Below are the code and all the weights of a small trained network. Each question names an input and a class and asks about switching units off, where a switched-off unit gives its printed mean instead of its output.

import numpy as np


def w(rows, s, z=0):
    codes = np.array(rows[::2]) - 128.0
    scale = np.full(codes.shape[1], s)
    scale[-1] = z or s
    return codes * scale


def f(y):
    return np.maximum(y, 0)


def log_softmax(a):
    a = a - a.max(-1, keepdims=True)
    return a - np.log(np.exp(a).sum(-1, keepdims=True))


def net(x, mask):
    res = np.array(x, float).reshape(1, 6) / 4 @ E
    y = f(res @ A[0][:, :-1].T + A[0][:, -1])
    res = res + np.where(mask, y, B[0][:, -1]) @ B[0][:, :-1]
    return log_softmax(res[-1] @ U[:, :-1].T + U[:, -1])


A, B = {}, {}
E = w([
[137,161,56,127,83,184,184],'x0',
[93,159,78,154,230,230,94],'x1',
[204,162,119,153,101,165,19],'x2',
[190,123,254,71,158,241,195],'x3',
[182,232,83,28,125,123,103],'x4',
[84,162,211,131,58,186,154],'x5',
],0.0086)
A[0] = w([
[116,169,188,109,81,142,91,215],'neuron 0',
[101,187,84,103,179,169,172,205],'neuron 1',
[154,179,124,174,86,199,177,115],'neuron 2',
[83,40,156,186,154,107,167,147],'neuron 3',
[202,90,161,88,144,71,92,100],'neuron 4',
[163,172,126,75,133,173,154,180],'neuron 5',
[111,199,141,101,46,116,44,222],'neuron 6',
[103,149,141,157,42,74,179,175],'neuron 7',
[213,128,102,83,129,131,133,101],'neuron 8',
[140,124,4,129,132,52,25,156],'neuron 9',
[36,59,197,184,161,103,104,253],'neuron 10',
[211,95,131,63,146,83,114,115],'neuron 11',
[154,165,77,124,187,177,93,210],'neuron 12',
[167,114,122,99,83,120,155,175],'neuron 13',
[99,48,170,128,185,87,154,123],'neuron 14',
[127,78,163,118,8,106,154,157],'neuron 15',
[104,157,62,118,151,69,46,162],'neuron 16',
[155,38,123,229,91,139,63,130],'neuron 17',
[77,122,156,82,79,128,160,108],'neuron 18',
[56,5,158,150,168,110,158,109],'neuron 19',
[91,157,32,117,200,98,107,178],'neuron 20',
[117,174,208,148,98,149,52,197],'neuron 21',
],0.011,0.0036)
B[0] = w([
[142,108,137,69,105,44,55,188],'neuron 0',
[156,73,101,150,80,110,124,194],'neuron 1',
[132,64,47,54,49,52,116,185],'neuron 2',
[108,73,128,158,135,176,182,192],'neuron 3',
[101,90,98,102,173,146,111,167],'neuron 4',
[140,45,78,117,96,168,114,194],'neuron 5',
[152,133,123,96,131,105,80,208],'neuron 6',
[104,88,75,95,50,46,40,186],'neuron 7',
[81,77,102,110,138,133,149,172],'neuron 8',
[208,163,179,147,50,104,137,253],'neuron 9',
[147,169,126,167,159,164,168,211],'neuron 10',
[43,91,77,78,203,124,183,171],'neuron 11',
[144,95,71,127,84,158,99,213],'neuron 12',
[93,101,100,88,154,81,112,164],'neuron 13',
[48,155,149,138,143,149,195,180],'neuron 14',
[147,71,74,130,91,121,95,193],'neuron 15',
[206,158,201,198,2,125,134,217],'neuron 16',
[129,138,158,229,114,162,160,189],'neuron 17',
[146,105,119,154,108,150,103,167],'neuron 18',
[82,108,159,186,171,183,232,197],'neuron 19',
[178,105,122,197,61,148,100,216],'neuron 20',
[174,133,158,114,71,85,67,195],'neuron 21',
],0.0097,0.015)
U = w([
[69,53,41,54,114,98,120,165],'0',
[39,171,198,129,236,204,236,3],'1',
[254,171,163,101,86,71,81,175],'2',
[125,80,131,232,94,195,199,152],'3',
],0.0098,0.0022)

Each question gives the input, the list of numbers given to net, and the class t.
The units are the neurons (one row each of A and B). Each row of codes is followed by its name. A weight is (code - 128) times the scale printed after its matrix; where a second scale follows, it is the last column's (A, B and U).
mask holds one flag per neuron, in row order. A switched-off neuron (its flag False) gives its mean, the last column of its row in B, instead of its output. The means were averaged over made-up inputs and are rounded, as every weight is.
A unit's drop is (log p(t) with every unit on - log p(t) with that unit switched off) / (log p(t) with every unit on - log p(t) with every unit switched off).
The circuit of an input: a set's keep is (log p(t) with only the set's units on - log p(t) with every unit switched off) / (log p(t) with every unit on - log p(t) with every unit switched off). Starting from the 12 units with the biggest drops (on a tie, the unit counted first), units are removed one at a time, each time the one whose removal leaves the highest keep (on an exact tie, the one counted first), for as long as the keep stays at least 0.8.
units of the circuit, in order: the units of the circuit, biggest drop first
k most important neurons: the k neurons with the biggest drops, biggest first
drop when u is switched off: that unit's drop, to one decimal
input [8,4,-5,-6,4,6], class 0: units of the circuit, in order	[neuron 2]
input [6,-7,6,5,-7,3], class 0: 2 most important neurons	[neuron 9; neuron 16]
input [2,2,1,1,6,-1], class 0: 2 most important neurons	[neuron 8; neuron 5]
input [-3,6,-4,-2,5,5], class 2: 3 most important neurons	[neuron 19; neuron 3; neuron 11]
input [-8,3,-1,-2,-6,-1], class 1: 2 most important neurons	[neuron 14; neuron 19]
input [-5,6,1,7,3,5], class 2: 2 most important neurons	[neuron 21; neuron 11]
input [-6,2,-1,4,0,8], class 2: 2 most important neurons	[neuron 21; neuron 0]
input [4,-1,-8,4,-8,-1], class 1: drop when neuron 14 is switched off	0.2
input [8,-3,-5,0,6,6], class 0: drop when neuron 7 is switched off	0.0
input [-8,8,-4,6,0,4], class 1: drop when neuron 16 is switched off	0.1
input [-5,-5,-3,7,4,8], class 0: 2 most important neurons	[neuron 9; neuron 16]
